x =
[[-29 -14   5 -18 -12  -2 -17  -7  20 -17 -12  12 -16 -22]
 [ -9  -8  -9 -21  56  -8  -5  -6  -6  -8  -8 -16 -10 -15]
 [  0   1   3   3 -14   2   0   1   3   0   1   5   1   2]
 [ -2   3  10   2 -27   4  -2   2  11  -1   0  10  -1   0]
 [-24 -14  -1 -12 -10  -2 -13  -6  12 -13 -10   9 -11 -16]
 [-43 -17  13 -30 -19  -2 -25  -9  35 -25 -19  18 -25 -35]
 [-24 -25 -21  -6   3  -6 -12  -8  -4 -11  -9   5  -6 -11]
 [-38 -45 -41   1 -13 -10 -19 -13 -10 -15 -12  12  -4 -12]
 [  8   6   4   3   1   1   4   2  -1   4   3  -2   3   4]]
The top-left entry -> -29
What is the entry directly below the smallest entry? 6
What is the top-right entry? -22
What is the second entry on the diagonal from the top-right corner? -10
What is the last entry, reading row by row? 4
The first entry in the row that holds the largest entry -> -9
The 4th entry in reading order -> -18
The entry directly below the largest entry is -14
What is the 3rd smallest entry? -41
What is the 3rd entry in reading order? 5
What is the second largest entry? 35
The bottom-left entry: 8
What is the 3rd entry on the diagonal from the top-right corner? 5
The 5th entry, reading row by row -> -12
The third entry from the end, reading row by row: -2
What is the largest entry? 56
What is the second smallest entry? -43
The top entry of the column that holds the smallest entry: -14
What is the first entry of the smallest entry's row? -38
What is the 4th-last entry, reading row by row? 3
What is the largest entry in the first row? 20
What is the entry just right of -41? 1
What is the fifth entry from the end, reading row by row? 4
The bottom entry of the column that holds the largest entry -> 1
What is the minimum? -45
